Below is a small trained network, with its code and all its weights. Each question gives an input and a class and asks what happens when units are switched off, that is, made to give their printed mean instead of their output.

import numpy as np


def w(rows, s, z=0):
    codes = np.array(rows[::2]) - 128.0
    scale = np.full(codes.shape[1], s)
    scale[-1] = z or s
    return codes * scale


def norm(h):
    return h / np.sqrt((h * h).mean(-1, keepdims=True) + 1e-5)


def f(y):
    return y / 2 * (1 + np.tanh(0.7978845608 * (y + 0.044715 * y**3)))


def log_softmax(a):
    a = a - a.max(-1, keepdims=True)
    return a - np.log(np.exp(a).sum(-1, keepdims=True))


def net(x, mask):
    res = np.array(x, float).reshape(1, 2) / 4 @ E
    u = 0
    for l in range(4):
        y = f(norm(res) @ A[l][:, :-1].T + A[l][:, -1])
        res = res + np.where(mask[u : u + 3], y, B[l][:, -1]) @ B[l][:, :-1]
        u += 3
    return log_softmax(norm(res)[-1] @ U[:, :-1].T + U[:, -1])


A, B = {}, {}
E = w([
[201,150,132,195,93,15,143,133,147,93,189],'x0',
[240,135,255,71,118,112,210,198,116,64,119],'x1',
],0.008)
A[0] = w([
[143,117,191,47,143,170,175,168,114,115,94,1],'L0N1',
[10,124,41,117,149,193,46,64,110,224,85,106],'L0N2',
[169,146,116,166,114,31,160,112,121,87,207,9],'L0N3',
],0.011,0.0047)
B[0] = w([
[121,208,138,46,53,184,95,28,187,48,19,168],'L0N1',
[91,107,124,202,168,234,86,210,165,183,252,252],'L0N2',
[155,64,81,123,166,107,111,121,103,145,192,178],'L0N3',
],0.013,0.024)
A[1] = w([
[128,117,65,93,162,107,75,43,140,140,115,1],'L1N1',
[178,163,205,89,37,98,217,139,143,69,75,87],'L1N2',
[52,244,192,87,33,191,145,66,148,86,4,95],'L1N3',
],0.012,0.0057)
B[1] = w([
[123,83,162,117,100,169,159,80,69,142,95,141],'L1N1',
[119,106,137,57,159,121,81,94,113,70,122,190],'L1N2',
[131,216,146,142,103,18,190,121,199,132,5,253],'L1N3',
],0.014)
A[2] = w([
[7,135,108,161,96,207,100,147,157,165,126,181],'L2N1',
[147,116,145,42,109,144,117,69,93,72,120,165],'L2N2',
[161,185,184,138,75,111,190,136,134,114,77,254],'L2N3',
],0.018,0.0063)
B[2] = w([
[197,156,210,142,235,225,66,118,131,43,178,251],'L2N1',
[204,111,158,159,151,193,68,152,204,189,186,167],'L2N2',
[100,98,187,8,140,77,93,107,242,61,82,189],'L2N3',
],0.013,0.023)
A[3] = w([
[72,162,129,175,152,92,186,84,6,158,157,140],'L3N1',
[138,142,153,155,122,186,107,124,95,104,92,161],'L3N2',
[113,74,90,184,113,42,221,93,34,206,152,4],'L3N3',
],0.013,0.0046)
B[3] = w([
[141,71,118,151,168,130,99,147,130,151,127,156],'L3N1',
[183,117,186,135,245,50,136,117,149,98,88,225],'L3N2',
[32,139,133,80,34,32,142,111,84,107,56,254],'L3N3',
],0.012,0.0057)
U = w([
[123,183,168,72,141,94,133,66,192,75,39,124],'0',
[37,244,92,210,27,131,252,140,195,145,186,3],'1',
[96,83,83,160,89,60,175,117,63,174,160,150],'2',
[171,93,150,176,156,186,101,186,170,170,200,168],'3',
],0.021,0.018)

Each question gives the input, the list of numbers given to net, and the class t.
The units are the neurons (one row each of A and B). Each row of codes is followed by its name. A weight is (code - 128) times the scale printed after its matrix; where a second scale follows, it is the last column's (A, B and U).
mask holds one flag per neuron, layer by layer. A switched-off neuron (its flag False) gives its mean, the last column of its row in B, instead of its output. The means were averaged over made-up inputs and are rounded, as every weight is.
A unit's drop is (log p(t) with every unit on - log p(t) with that unit switched off) / (log p(t) with every unit on - log p(t) with every unit switched off).
The circuit of an input: a set's keep is (log p(t) with only the set's units on - log p(t) with every unit switched off) / (log p(t) with every unit on - log p(t) with every unit switched off). Starting from all 12 units, units are removed one at a time, each time the one whose removal leaves the highest keep (on an exact tie, the one counted first), for as long as the keep stays at least 0.8.
circuit, biggest first: the units of the circuit, biggest drop first
k most important neurons of layer l: the k neurons of layer l with the biggest drops, biggest first
drop when u is switched off: that unit's drop, to one decimal
input [-8,2], class 0: circuit, biggest first -> [L0N1]
input [4,8], class 0: 2 most important neurons of layer 0 -> [L0N2, L0N1]
input [7,-2], class 2: 2 most important neurons of layer 0 -> [L0N2, L0N1]
input [6,5], class 2: 2 most important neurons of layer 2 -> [L2N1, L2N3]
input [5,-3], class 2: 2 most important neurons of layer 0 -> [L0N2, L0N1]
input [1,0], class 2: 2 most important neurons of layer 0 -> [L0N3, L0N2]
input [7,-1], class 2: 2 most important neurons of layer 0 -> [L0N2, L0N1]
input [8,-6], class 2: 2 most important neurons of layer 0 -> [L0N2, L0N3]
input [8,4], class 2: drop when L0N3 is switched off -> 0.6
input [4,3], class 2: drop when L0N1 is switched off -> 0.8
input [4,1], class 2: drop when L0N2 is switched off -> 0.7
